[[735 310 730 377 456 631 687 635 326 517 391 393 550 367 358 255]
 [228 654 194 512 573 490 371 423 653 418 530 503 478 510 591 655]
 [773 387 695 490 460 588 624 569 418 567 496 503 572 521 416 360]
 [689 408 623 511 446 527 533 557 461 636 499 601 504 534 477 470]
 [532 600 403 469 622 417 537  71 495 227 814 381 416 325 718 684]
 [558 426 855 542 458 574 645 738 361 455 347 360 653 545 297 227]
 [578 480 891 628 421 447 575 716 421 594 378 478 592 656 383 359]
 [625 399 873 631 395 451 542 711 388 608 348 526 572 666 342 310]
 [583 363 674 517 396 653 560 833 427 647 273 515 615 637 237 214]
 [359 738 471 628 569 370 487 317 609 330 641 425 487 564 642 694]
 [230 676 509 762 473 291 286 483 666 518 525 594 486 786 593 666]] ==> 360

[[5 5 5 5 5 5 5 5 5 5 5 5 5 5]
 [7 7 3 5 5 5 4 5 5 7 5 4 8 5]
 [5 5 5 5 5 5 4 5 5 6 3 5 5 5]
 [3 4 5 6 5 5 5 7 6 8 3 5 5 5]
 [4 7 4 5 5 6 4 7 5 4 5 4 3 4]
 [5 5 5 4 5 5 6 5 5 5 5 4 4 5]
 [5 5 5 5 5 4 5 5 5 5 6 5 5 6]
 [5 5 6 6 5 5 5 5 6 4 6 4 6 5]
 [8 3 4 5 5 2 4 6 6 4 3 4 4 6]] ==> 5

[[6 6 8 8 4 5 8 4 6]
 [5 7 5 3 5 5 6 7 7]
 [5 5 7 8 5 6 8 4 6]
 [6 7 7 5 1 5 8 7 8]
 [4 8 7 5 7 7 8 3 8]
 [5 8 8 4 3 5 8 4 7]
 [4 8 7 5 7 5 5 3 6]
 [6 5 4 6 7 5 5 7 6]
 [4 8 7 4 7 7 7 3 7]] ==> 6

[[4 5 2 4 3 4 2 3 6 4 3 4 3 4 4]
 [4 4 1 1 4 3 5 4 5 1 4 4 3 5 3]
 [3 5 3 2 3 4 4 4 5 2 5 4 7 5 3]
 [4 3 5 5 3 0 4 4 6 3 4 1 3 3 2]
 [8 4 3 5 4 4 3 4 2 4 3 1 4 3 3]
 [5 1 7 4 4 4 3 3 1 6 4 5 5 4 6]
 [6 1 2 4 5 4 4 3 4 5 4 2 2 6 2]] ==> 3

[[395 647 744 723 665 532 313 259 738 537]
 [716 499 268 425 260 705 719 267 593 782]
 [727 407 352 908 492 243 202 171 651 779]
 [459 556 254 375 487 582 630 614 489 708]
 [162 739 879 359 655 837 583 497 326 966]
 [389 550 452 180 478 706 776 941 268 533]] ==> 779

[[5 6 4 3 7 7 4 2 3 3 7 1 4]
 [6 3 5 6 5 3 4 3 6 2 6 4 3]
 [7 6 9 8 5 1 7 4 4 8 8 4 7]
 [5 2 4 6 7 7 5 8 2 4 5 0 3]
 [9 4 3 2 6 4 2 3 7 1 6 6 6]] ==> 7

[[ 420    5  -12  -96  348 -247 -179  566  335]
 [ -16 -211  502  -45   31   -8 -654  103 -101]
 [-267  126  179  102  246 -180  -51   95 -372]
 [ 727 -592   98  387  345    4  127  158  407]
 [ 402 -129  -12  308  183  510  301  151   62]
 [ 224 -385  247  617  572  313 -645  664    6]
 [-518  455  334 -732 -113  274 -708 -445 -454]
 [ -44 -271  223  523   52  197 -186  116  293]
 [ 199 -157  565  414  732  250 -443  235  489]
 [ 106  557  286 -206 -356 -612  712  168  387]] ==> -372
---
[[ 30 -16  23  22  18]
 [ 41  -6 -14  21  -3]
 [-41 -41  57   6  -4]] Answer: -6

[[-68  -6 -35 -13   2]
 [-17 -35  11 -13 -24]] Answer: -6

[[ 19  11  48 -34  32]
 [-39  16  54  33  39]
 [-25  15  32  31  19]] Answer: 16

[[-17 -15 -45 -46]
 [-43 -60  19 -49]] Answer: -15

[[  6  26 -27  -9  23   2   6]
 [-21 -29  41  14 -23 -13   6]
 [  7 -35  17  54   9 -31 -39]] Answer: -29

[[ 10 -13  29  43 -57]
 [ 10 -13  29  30 -57]] Answer: -13

[[65 45 36 34 30 13 39]
 [66 42 46 51 49 13 35]] Answer: 45
---
array([ -59.71,  -77.07, -120.21,  162.16]) out 162.16, -59.71

array([[  7.93,  15.52,   3.36,   7.12],
       [  7.30, -11.11,  12.06,  10.66]]) out 7.12, 7.30

array([ 0.094, -0.054, -0.132,  0.069]) out 0.069, 0.094

array([-0.3,  0.6,  1.4, -1.0]) out -1.0, -0.3

array([[-1.483, -1.016, -2.267,  0.796,  0.639,  0.438, -1.489],
       [-0.087,  1.566,  0.213,  0.208, -0.875, -0.822, -0.037]]) out -1.489, -0.087

array([  37.454,  -82.046, -166.777,  152.146,   19.983]) out 19.983, 37.454

array([[-0.09,  0.12, -0.13, -0.17, -0.11, -0.05],
       [-0.13, -0.16, -0.10, -0.03, -0.09, -0.05]]) out -0.05, -0.13
---
[[ 11  -2  30  -6  10]
 [  3   5   7  -7  38]
 [ 15   7 -19  -8  58]] result: -7

[[ 14 -49 -64  24  21   4 -47]
 [  2 -15 -20  26  14   7 -16]] result: 4

[[-70  39 -41  42  47  18  63]
 [  3  53  23 -60  14  71 -42]] result: 18

[[ 65  34  53 -40  25 -24 -23]
 [-14 -37  -5  48  20  -4  38]] result: -24

[[ 66  39   3   0  -6  38]
 [ 10  54 -25 -47  45  14]] result: -6

[[ 59 -39  49 -20]
 [ 28  38 -36 -18]
 [-17 -56  41  52]] result: -36
---
[-14   8 -59 -46 -40  -8   4] → 4, -14

[[-11 -49  28 -73 -43 -28]
 [  5 -10  27  40 -29  38]] → -28, 5

[-24 -13  34  -9 -13 -53  -1] → -1, -24

[-72 -13 -21   7] → 7, -72

[-35  57  54  14 -45 -21 -13] → -13, -35

[-62 -37 -43 -61 -27] → -27, -62

[[-19  -2  -1 -59   1 -38]
 [-25  68 -61  23   8  32]] → -38, -25
---
[[ 16 -65 -56 -25  73]
 [-16  42  34  18 -48]
 [-28  66  70 -18  -5]] ⇒ 70

[[  1  13 -57  35  22 -53]
 [-38  49  50  50 -38 -31]
 [-22  41  38  41  13 -64]] ⇒ 38

[[-41  -5 -40 -25]
 [-17 -42 -21  30]
 [ -7 -66  24 -24]] ⇒ 24

[[-36  28 -45 -29]
 [  6  41  -6  43]
 [ 20  13 -54 -24]] ⇒ -54

[[ 27 -31  39 -26  26  33  20]
 [ 53 -20  71 -20  40  39 -11]
 [ 24 -36  35 -13  24  22  17]] ⇒ 35

[[  1  24 -15  73 -34  54]
 [ 22  -1  55 -36   0 -42]
 [-43  44 -29  46 -29  54]] ⇒ -29

[[-10  -5 -31 -19 -23 -24  25]
 [-32   9 -29 -33 -30 -18  30]
 [ 56 -16  48  21  22   9 -40]] ⇒ 48
---
  3    1    3  -52  -53   40  -36   -1    8  -15  -46   12    3   -8
  9   15   13   48   48  -32   26   13   -1   23   55    4   20   18
-30    3   17  -47  -36   37  -20  -36   19  -16  -33   23  -23   -2
 11    4   10  -40  -43   37  -26    4   10   -5  -35   11   10  -12
 -1    5    7  -50  -54   47  -35   -1    7  -15  -49   10    1  -12
  5   27    8   27   29  -15   13    3   -8    7   37    3   27   29
 28   12   -6  -15  -21   12  -15   12   -9   -6  -13    1   38    9
-17   17   31  -38  -42   55  -19   -9   19   -4  -42   17  -10  -24
⇒ -24

 35   49   48    6   50   63   59  -37
-26    1   68   43   58   -2   47   67
-13   14  -49  -44  -21   44   36  -41
 52  -34   68    1   47  -31  -59  -44
 32  -27  -63    0   24  -19   17    8
 61   14   26  -47    1   31   52  -72
-30  -28   14   43   60   -9   24    5
 11  -40   59    9    1  -65   39   38
⇒ 38

 -6   27   -2   26  -70   -5  -15   -4   -4
 37    2  -25   14    3  -52   19   33   28
 31   30  -17  -31   46   23  -22  -25  -18
  6  -34  -72  -28   28   27   16  -33   11
-18   42   -5   -8  -64   30   39  -13    7
 17  -18    7   -6  -70  -38  -11   25  -11
-31  -32  -54  -39  -73    4  -14  -21  -37
 -2   32  -12   11  -58   44    0   24    8
 -7  -50  -61  -43  -14  -67  -61  -29  -65
⇒ -65

 20  -44   31   11  -36   -9  -10    2   -7   -5   -3   -5    8  -26   11
 29    3   38    8  -57    4  -35  -23  -12  -10    5   -1  -36   -5   29
 12   -9   30    9  -20  -19  -10  -28    5   19    1  -11   42   41  -18
 -4   71   31   60    1  -36   -3   28   -1   13    1   11  -31   13   39
 26   39   24   45  -21  -24   -3  -36   14  -18   32   22   -6  -20    8
 19   45   22    3  -11  -15  -36    5  -12   -9  -11  -31   47  -19  -38
 -9   28   10   16   -3    2    2  -43    3  -10  -34  -18    6   19   35
 20   19   22  -18    9  -19   20   19   14  -65   30   -2   -3  -17  -34
 27   17   20    4   -9   23    5   23   13   34   11   32  -20   17   46
-64   55  -39   28   21  -28   37   -2    4    7   25   -4   35  -20  -19
⇒ -19

  2    0   -3    4   -3    1   12   -1   -5    5    1   -5   -2   -7
 -1   -3   -4    3   -1    0    8    0   -4    7    3   -4   -4   -9
  4  -57  -12   45    7   34  -10    5    0   -9   -7   17  -14   -5
  3    1   11    2   22    5   -3    6   17  -14   21  -47    4   69
 -5    3   -2   -1   -1    1   -8    2  -12   -2   -3    1   -8    1
⇒ 1

  5    3    1    6   15  -15    5
-11   13   -6   -1  -17   14  -10
 -8    2    1    0  -29    8   -7
-30  -32  -37  -21   22  -14  -30
-38   30  -15  -47   26  -34   51
 -5  -10    7    1   15   15   -8
  5   53   53   45   24   12   22
⇒ 22

 15  -56   34   53   61  -11  -53    1    5   21  -58    9   35  -53
  1    1    7  -52   51  -39   45    2   49  -53   69  -52   -3  -20
 51   -8   21   54    9  -58   23   60  -10  -55   68  -44  -18   17
-37   15   37  -10    5   70   65   33  -60   58   -1   63   71   -5
-21   41   27   38   71   23   64   22    8   38  -47  -56  -21  -37
-29   40   37  -17   31   50  -37   35  -26   48  -58  -42   60  -30
-11    1   43  -26   63   41   70    8  -55   26   24  -33   59  -16
-61    7  -33   37  -34   69  -10   55   37   34  -43  -32    3   -1
-32    5   66   56   46   26   25  -21   60   26    1    1   43   27
-66  -53  -69  -43   33  -18   44    8   15  -36   43   46   30   14
-49    2  -42   49  -65  -45   21  -30   69  -17   -8  -59  -70   57
⇒ 57
